Here is a tiny trained network, its code and every weight. The questions are about switching its units off for an input and a target symbol, where a switched-off unit gives its printed mean instead of its output.

import numpy as np


def w(rows, s, z=0):
    codes = np.array(rows[::2]) - 128.0
    scale = np.full(codes.shape[1], s)
    scale[-1] = z or s
    return codes * scale


def norm(h):
    return h / np.sqrt((h * h).mean(-1, keepdims=True) + 1e-5)


def f(y):
    return np.maximum(y, 0)


def softmax(a):
    e = np.exp(a - a.max(-1, keepdims=True))
    return e / e.sum(-1, keepdims=True)


def log_softmax(a):
    a = a - a.max(-1, keepdims=True)
    return a - np.log(np.exp(a).sum(-1, keepdims=True))


def net(x, mask):
    ids = ['αγδζηλμξστψω'.index(c) for c in x.split()]
    T = len(ids)
    res = E[ids] + P[:T]
    u = 0
    for l in range(2):
        r = norm(res)
        for j in range(2):
            rows = slice(2 * j, 2 * j + 2)
            q, k, v = (r @ M[l][rows].T for M in (Q, K, V))
            z = softmax(np.where(np.tri(T) > 0, q @ k.T / 2**0.5, -1e9)) @ v
            o = O[l][rows]
            res = res + np.where(mask[u + j], z, o[:, -1]) @ o[:, :-1]
        u += 2
        y = f(norm(res) @ A[l][:, :-1].T + A[l][:, -1])
        res = res + np.where(mask[u : u + 16], y, B[l][:, -1]) @ B[l][:, :-1]
        u += 16
    return log_softmax(norm(res)[-1] @ U[:, :-1].T + U[:, -1])


Q, K, V, O, A, B = {}, {}, {}, {}, {}, {}
E = w([
[97,117,53,62,254,201],'α',
[140,243,217,162,82,202],'γ',
[99,40,89,179,91,152],'δ',
[94,225,60,108,231,71],'ζ',
[154,49,98,18,101,181],'η',
[102,11,26,124,227,189],'λ',
[203,125,73,163,225,146],'μ',
[22,55,47,65,125,157],'ξ',
[193,122,83,155,92,98],'σ',
[90,150,83,99,53,75],'τ',
[173,167,94,27,154,98],'ψ',
[69,106,35,202,169,95],'ω',
],0.0029)
P = w([
[120,60,214,132,217,18],'0',
[111,98,7,112,154,156],'1',
[120,134,30,109,134,203],'2',
[121,126,24,115,126,165],'3',
[109,125,36,123,130,190],'4',
[118,119,23,110,132,177],'5',
[120,127,36,118,125,193],'6',
[121,138,31,116,130,200],'7',
],0.0018)
Q[0] = w([
[142,69,61,102,164,98],'L0H1',
[133,155,223,152,110,129],'L0H1',
[98,232,88,133,86,254],'L0H2',
[94,113,88,122,158,164],'L0H2',
],0.0085)
K[0] = w([
[162,203,144,132,59,241],'L0H1',
[141,28,58,98,165,33],'L0H1',
[181,168,254,125,119,72],'L0H2',
[99,111,192,197,171,100],'L0H2',
],0.0062)
V[0] = w([
[127,212,253,194,118,153],'L0H1',
[149,148,97,122,112,118],'L0H1',
[123,52,78,122,167,53],'L0H2',
[135,156,140,209,59,143],'L0H2',
],0.0028)
O[0] = w([
[140,197,3,161,89,172,47],'L0H1',
[148,143,155,123,135,129,144],'L0H1',
[176,197,198,118,65,92,197],'L0H2',
[115,106,38,76,136,195,3],'L0H2',
],0.0031,0.0018)
A[0] = w([
[175,177,86,61,14,182,34],'L0N1',
[67,166,156,162,178,87,6],'L0N2',
[140,91,140,19,161,139,32],'L0N3',
[191,37,154,150,112,140,89],'L0N4',
[151,74,116,151,149,104,105],'L0N5',
[188,252,84,155,86,80,14],'L0N6',
[110,111,48,175,32,100,28],'L0N7',
[81,63,167,97,162,187,111],'L0N8',
[186,24,176,181,39,136,16],'L0N9',
[110,13,163,123,106,144,35],'L0N10',
[210,123,160,50,72,73,41],'L0N11',
[53,30,156,162,91,42,139],'L0N12',
[226,35,146,153,119,137,72],'L0N13',
[119,134,214,64,100,116,123],'L0N14',
[81,109,148,73,77,110,70],'L0N15',
[106,141,146,117,84,93,47],'L0N16',
],0.0034,0.0022)
B[0] = w([
[103,143,143,244,172,117,186],'L0N1',
[100,192,138,208,134,81,152],'L0N2',
[132,122,92,57,171,163,222],'L0N3',
[206,77,108,171,103,141,160],'L0N4',
[143,148,144,205,125,121,160],'L0N5',
[65,21,103,125,152,170,168],'L0N6',
[181,198,172,57,201,167,176],'L0N7',
[93,97,143,133,137,177,246],'L0N8',
[162,105,169,203,13,229,159],'L0N9',
[86,17,70,137,91,168,156],'L0N10',
[183,181,85,73,91,84,211],'L0N11',
[60,127,132,235,56,156,250],'L0N12',
[252,108,130,211,100,145,162],'L0N13',
[148,141,64,76,107,131,244],'L0N14',
[81,147,110,60,92,118,162],'L0N15',
[91,142,126,105,91,122,142],'L0N16',
],0.0034,0.0016)
Q[1] = w([
[75,82,142,157,61,88],'L1H1',
[154,5,214,52,148,6],'L1H1',
[69,104,254,93,146,131],'L1H2',
[86,106,51,123,130,133],'L1H2',
],0.0086)
K[1] = w([
[92,135,72,161,99,154],'L1H1',
[133,174,13,107,139,192],'L1H1',
[105,148,11,122,136,143],'L1H2',
[74,128,201,117,135,138],'L1H2',
],0.011)
V[1] = w([
[205,63,146,145,92,163],'L1H1',
[192,144,142,145,222,138],'L1H1',
[109,75,2,167,159,108],'L1H2',
[106,28,245,104,126,95],'L1H2',
],0.0039)
O[1] = w([
[212,72,88,159,103,183,9],'L1H1',
[185,135,218,137,213,140,222],'L1H1',
[79,100,77,254,162,136,97],'L1H2',
[100,30,202,50,115,127,237],'L1H2',
],0.004,0.0013)
A[1] = w([
[121,147,65,60,175,157,142],'L1N1',
[77,94,88,165,136,177,105],'L1N2',
[93,206,164,111,208,89,89],'L1N3',
[169,98,153,229,43,60,113],'L1N4',
[163,121,51,110,131,99,116],'L1N5',
[91,76,214,66,228,151,2],'L1N6',
[105,64,198,88,92,40,88],'L1N7',
[177,149,103,122,30,97,109],'L1N8',
[170,66,141,146,27,48,93],'L1N9',
[83,36,75,180,148,73,128],'L1N10',
[123,127,170,183,52,119,119],'L1N11',
[146,88,162,60,191,122,79],'L1N12',
[160,19,169,60,93,194,95],'L1N13',
[146,243,163,161,157,152,150],'L1N14',
[219,198,174,2,118,99,10],'L1N15',
[188,122,97,120,212,115,97],'L1N16',
],0.0043,0.0045)
B[1] = w([
[128,129,177,141,121,112,253],'L1N1',
[129,129,162,158,119,99,169],'L1N2',
[133,119,91,82,137,125,183],'L1N3',
[130,171,173,106,149,155,168],'L1N4',
[125,125,165,134,99,133,159],'L1N5',
[110,161,116,124,150,254,218],'L1N6',
[131,156,94,161,119,153,165],'L1N7',
[118,158,100,116,138,152,163],'L1N8',
[119,175,73,131,151,146,163],'L1N9',
[127,129,185,126,135,104,166],'L1N10',
[143,147,130,94,114,133,159],'L1N11',
[114,148,132,136,106,186,214],'L1N12',
[131,107,81,127,160,78,211],'L1N13',
[133,108,100,125,134,71,184],'L1N14',
[140,96,195,114,60,118,170],'L1N15',
[126,134,173,124,131,108,172],'L1N16',
],0.008,0.0034)
U = w([
[90,134,152,92,200,220,187],'α',
[119,166,67,223,173,103,232],'γ',
[141,75,145,212,32,195,89],'δ',
[103,146,107,79,209,23,115],'ζ',
[173,43,33,76,123,115,130],'η',
[127,23,143,167,166,92,183],'λ',
[231,124,179,167,197,100,107],'μ',
[11,46,119,115,92,101,77],'ξ',
[255,196,97,136,106,177,5],'σ',
[57,205,58,84,49,130,70],'τ',
[171,126,212,58,68,85,176],'ψ',
[49,182,231,199,123,91,70],'ω',
],0.0079,0.0025)

Each question gives the input, a string of symbols that net reads in full, and the target symbol t.
The units are the heads (2 rows each of Q, K, V and O) and the neurons (one row each of A and B). Each row of codes is followed by its name. A weight is (code - 128) times the scale printed after its matrix; where a second scale follows, it is the last column's (O, A, B and U).
mask holds one flag per unit, layer by layer, with each layer's heads first. A switched-off unit (its flag False) gives its mean, the last column of its rows in O or B, instead of its output. The means were averaged over made-up inputs and are rounded, as every weight is.
A unit's drop is (log p(t) with every unit on - log p(t) with that unit switched off) / (log p(t) with every unit on - log p(t) with every unit switched off).
The circuit of an input: a set's keep is (log p(t) with only the set's units on - log p(t) with every unit switched off) / (log p(t) with every unit on - log p(t) with every unit switched off). Starting from the 12 units with the biggest drops (on a tie, the unit counted first), units are removed one at a time, each time the one whose removal leaves the highest keep (on an exact tie, the one counted first), for as long as the keep stays at least 0.8.
circuit, biggest first: the units of the circuit, biggest drop first
most important unit: the unit with the biggest drop
top k neurons: the k neurons with the biggest drops, biggest first
k most important neurons of layer l: the k neurons of layer l with the biggest drops, biggest first
which heads matter: for each layer, one digit per head in row order, 1 if its drop is at least 0.15 and else 0, layers parted by /
input ψ α ξ η α η ψ, target ψ: circuit, biggest first	L1N15
input ω ψ γ α α, target ω: top 2 neurons	L1N1; L1N6
input ξ α α μ τ γ ξ α, target ξ: which heads matter	11 / 11
input ψ λ γ α ψ η σ δ, target ψ: which heads matter	10 / 01
input ψ δ δ δ ξ τ γ, target ψ: top 3 neurons	L1N6; L0N12; L0N9
input γ ω σ ψ γ, target γ: circuit, biggest first	L1H2; L1N14
input σ ψ λ σ γ, target σ: which heads matter	10 / 10
input α τ α η, target η: which heads matter	00 / 00
input γ ξ τ ω τ ξ ζ α, target γ: circuit, biggest first	L0H1; L1H2; L0H2
input ψ α η λ, target λ: which heads matter	00 / 00
input γ τ ψ δ, target γ: which heads matter	10 / 01
input α τ ξ, target ξ: which heads matter	10 / 00
input ψ ψ α γ λ, target ψ: which heads matter	10 / 01
input α ψ γ ψ τ, target α: which heads matter	11 / 11
input λ γ α, target λ: which heads matter	01 / 11
input ζ γ ψ ψ ψ α α τ, target ζ: which heads matter	00 / 00
input ω σ ψ τ γ η ω, target ω: most important unit	L0H2
input δ δ σ γ α, target δ: which heads matter	11 / 10
input σ α ψ η ψ α γ α, target σ: which heads matter	10 / 11
input ω ψ γ, target ω: top 2 neurons	L1N6; L1N13
input λ γ τ α τ τ, target λ: most important neuron of layer 1	L1N13
input α σ τ γ γ δ γ τ, target α: circuit, biggest first	L0H2; L1H1
input ψ γ ψ γ, target γ: circuit, biggest first	L1H2; L0H1; L1N14
input δ ζ γ, target δ: top 2 neurons	L1N13; L1N6
input ψ α ψ γ ξ ψ δ, target ψ: top 2 neurons	L1N15; L0N7
